Here is a tiny trained network, its code and every weight. The questions are about switching its units off for an input and a class, where a switched-off unit gives its printed mean instead of its output.

import numpy as np


def w(rows, s, z=0):
    codes = np.array(rows[::2]) - 128.0
    scale = np.full(codes.shape[1], s)
    scale[-1] = z or s
    return codes * scale


def f(y):
    return np.maximum(y, 0)


def log_softmax(a):
    a = a - a.max(-1, keepdims=True)
    return a - np.log(np.exp(a).sum(-1, keepdims=True))


def net(x, mask):
    res = np.array(x, float).reshape(1, 8) / 4 @ E
    y = f(res @ A[0][:, :-1].T + A[0][:, -1])
    res = res + np.where(mask, y, B[0][:, -1]) @ B[0][:, :-1]
    return log_softmax(res[-1] @ U[:, :-1].T + U[:, -1])


A, B = {}, {}
E = w([
[128,129,130,127],'x0',
[145,102,254,80],'x1',
[39,44,138,183],'x2',
[176,158,174,243],'x3',
[126,128,128,128],'x4',
[227,15,89,131],'x5',
[130,127,129,126],'x6',
[129,128,129,128],'x7',
],0.0056)
A[0] = w([
[183,85,107,116,2],'neuron 1',
[107,152,134,129,40],'neuron 2',
[107,150,133,129,44],'neuron 3',
[121,137,135,132,92],'neuron 4',
[123,137,86,143,20],'neuron 5',
[143,96,247,88,5],'neuron 6',
[92,141,140,147,132],'neuron 7',
[101,109,101,60,49],'neuron 8',
[161,154,156,238,63],'neuron 9',
[102,109,94,101,108],'neuron 10',
[99,95,129,148,53],'neuron 11',
[122,153,19,163,38],'neuron 12',
[67,90,135,157,80],'neuron 13',
[122,132,79,170,98],'neuron 14',
[97,156,139,128,73],'neuron 15',
[147,144,151,184,35],'neuron 16',
[88,173,138,124,68],'neuron 17',
[172,55,121,149,63],'neuron 18',
[177,175,115,96,51],'neuron 19',
[141,146,109,117,119],'neuron 20',
[126,120,133,138,232],'neuron 21',
[96,95,127,147,56],'neuron 22',
[177,169,118,108,55],'neuron 23',
[92,171,141,127,56],'neuron 24',
[81,171,135,125,61],'neuron 25',
[180,172,119,102,53],'neuron 26',
[126,120,133,139,234],'neuron 27',
[102,151,136,130,38],'neuron 28',
[114,117,112,93,50],'neuron 29',
[172,71,108,132,35],'neuron 30',
[127,133,107,136,75],'neuron 31',
[106,153,133,130,34],'neuron 32',
[84,86,145,152,65],'neuron 33',
[116,142,89,139,79],'neuron 34',
[128,114,154,103,101],'neuron 35',
[84,132,108,79,96],'neuron 36',
[110,113,109,84,39],'neuron 37',
[108,147,163,118,125],'neuron 38',
[82,75,116,167,90],'neuron 39',
[139,141,144,168,46],'neuron 40',
],0.015,0.0069)
B[0] = w([
[180,126,37,186,156],'neuron 1',
[144,131,77,155,132],'neuron 2',
[144,134,78,152,131],'neuron 3',
[130,119,117,139,129],'neuron 4',
[69,130,130,178,134],'neuron 5',
[8,82,178,247,192],'neuron 6',
[138,159,76,131,174],'neuron 7',
[150,36,139,77,172],'neuron 8',
[140,4,133,33,212],'neuron 9',
[115,79,129,79,174],'neuron 10',
[165,134,181,143,143],'neuron 11',
[16,102,163,215,212],'neuron 12',
[196,153,200,149,179],'neuron 13',
[57,150,138,161,183],'neuron 14',
[146,126,79,155,152],'neuron 15',
[130,38,132,92,150],'neuron 16',
[167,123,69,175,172],'neuron 17',
[160,131,22,152,197],'neuron 18',
[203,162,193,136,179],'neuron 19',
[147,157,152,124,159],'neuron 20',
[88,209,94,67,251],'neuron 21',
[172,131,183,148,145],'neuron 22',
[184,164,192,129,170],'neuron 23',
[162,130,70,168,162],'neuron 24',
[164,129,60,170,171],'neuron 25',
[192,164,197,133,175],'neuron 26',
[88,210,94,66,253],'neuron 27',
[142,138,71,146,133],'neuron 28',
[135,80,125,95,138],'neuron 29',
[158,115,37,170,171],'neuron 30',
[109,130,136,150,131],'neuron 31',
[149,134,75,157,131],'neuron 32',
[184,154,189,150,161],'neuron 33',
[85,135,134,160,152],'neuron 34',
[82,144,142,141,152],'neuron 35',
[124,66,128,69,183],'neuron 36',
[133,66,121,87,143],'neuron 37',
[134,143,70,135,172],'neuron 38',
[205,170,192,138,193],'neuron 39',
[129,61,128,105,139],'neuron 40',
],0.038,0.0057)
U = w([
[143,166,32,152,96],'0',
[2,134,186,183,105],'1',
[114,54,148,21,87],'2',
[182,215,220,121,97],'3',
[95,187,120,89,255],'4',
],0.0046,0.0099)

Each question gives the input, the list of numbers given to net, and the class t.
The units are the neurons (one row each of A and B). Each row of codes is followed by its name. A weight is (code - 128) times the scale printed after its matrix; where a second scale follows, it is the last column's (A, B and U).
mask holds one flag per neuron, in row order. A switched-off neuron (its flag False) gives its mean, the last column of its row in B, instead of its output. The means were averaged over made-up inputs and are rounded, as every weight is.
A unit's drop is (log p(t) with every unit on - log p(t) with that unit switched off) / (log p(t) with every unit on - log p(t) with every unit switched off).
The circuit of an input: a set's keep is (log p(t) with only the set's units on - log p(t) with every unit switched off) / (log p(t) with every unit on - log p(t) with every unit switched off). Starting from the 12 units with the biggest drops (on a tie, the unit counted first), units are removed one at a time, each time the one whose removal leaves the highest keep (on an exact tie, the one counted first), for as long as the keep stays at least 0.8.
units of the circuit, in order: the units of the circuit, biggest drop first
unit that matters most: the unit with the biggest drop
k most important neurons: the k neurons with the biggest drops, biggest first
drop when u is switched off: that unit's drop, to one decimal
input [-5,6,7,-1,-4,7,-6,-6], class 0: units of the circuit, in order -> [neuron 18]
input [-1,3,8,5,-7,7,-5,5], class 3: 2 most important neurons -> [neuron 39; neuron 33]
input [-1,3,6,6,-6,-5,7,-6], class 2: 2 most important neurons -> [neuron 9; neuron 16]
input [6,1,6,-5,5,3,-1,-2], class 3: units of the circuit, in order -> [neuron 39; neuron 13]
input [3,-1,7,-5,-1,-6,-5,5], class 3: 3 most important neurons -> [neuron 13; neuron 39; neuron 33]
input [4,-4,-7,-6,4,-1,0,1], class 3: units of the circuit, in order -> [neuron 19; neuron 26]
input [5,-2,5,-4,-8,-3,3,4], class 3: units of the circuit, in order -> [neuron 13; neuron 39]
input [-1,2,8,-8,-2,-4,-1,1], class 2: 3 most important neurons -> [neuron 36; neuron 8; neuron 10]
input [5,4,8,-8,8,4,-8,-7], class 2: 2 most important neurons -> [neuron 8; neuron 10]
input [5,-4,8,-6,7,-5,3,-6], class 3: 2 most important neurons -> [neuron 13; neuron 39]
input [0,-1,0,-4,0,-3,0,4], class 2: units of the circuit, in order -> [neuron 36; neuron 18; neuron 14]
input [-4,3,-7,-5,3,-2,-4,0], class 3: units of the circuit, in order -> [neuron 19; neuron 26]
input [0,4,6,-2,-6,4,6,6], class 3: units of the circuit, in order -> [neuron 39; neuron 33]
input [1,6,5,6,6,4,3,5], class 1: units of the circuit, in order -> [neuron 6]
input [-7,-8,3,-2,2,-8,1,-6], class 0: 4 most important neurons -> [neuron 25; neuron 17; neuron 6; neuron 24]
input [5,-8,-8,-7,-3,-8,-2,8], class 0: 3 most important neurons -> [neuron 25; neuron 17; neuron 24]
input [-5,0,6,4,-5,8,4,-6], class 0: 2 most important neurons -> [neuron 18; neuron 30]
input [-3,-5,1,3,4,2,-4,-1], class 1: 2 most important neurons -> [neuron 12; neuron 14]
input [-3,-5,7,0,-8,2,5,-1], class 3: 2 most important neurons -> [neuron 39; neuron 13]
input [4,-7,2,1,-6,3,4,-8], class 1: unit that matters most -> neuron 12
input [-1,5,-8,4,-8,-7,8,-5], class 3: 2 most important neurons -> [neuron 26; neuron 19]
input [-1,2,6,8,8,8,7,5], class 0: 3 most important neurons -> [neuron 18; neuron 30; neuron 1]
input [7,-5,7,4,-7,-1,3,-8], class 3: drop when neuron 39 is switched off -> 0.4
input [-6,8,-1,4,5,5,-5,2], class 1: drop when neuron 6 is switched off -> 1.9
input [-1,8,-7,6,4,6,5,6], class 1: drop when neuron 5 is switched off -> 0.0
input [-1,-2,3,-6,1,2,3,-5], class 2: drop when neuron 8 is switched off -> 0.1
input [6,7,3,7,-8,-1,5,0], class 1: most important neuron -> [neuron 6]
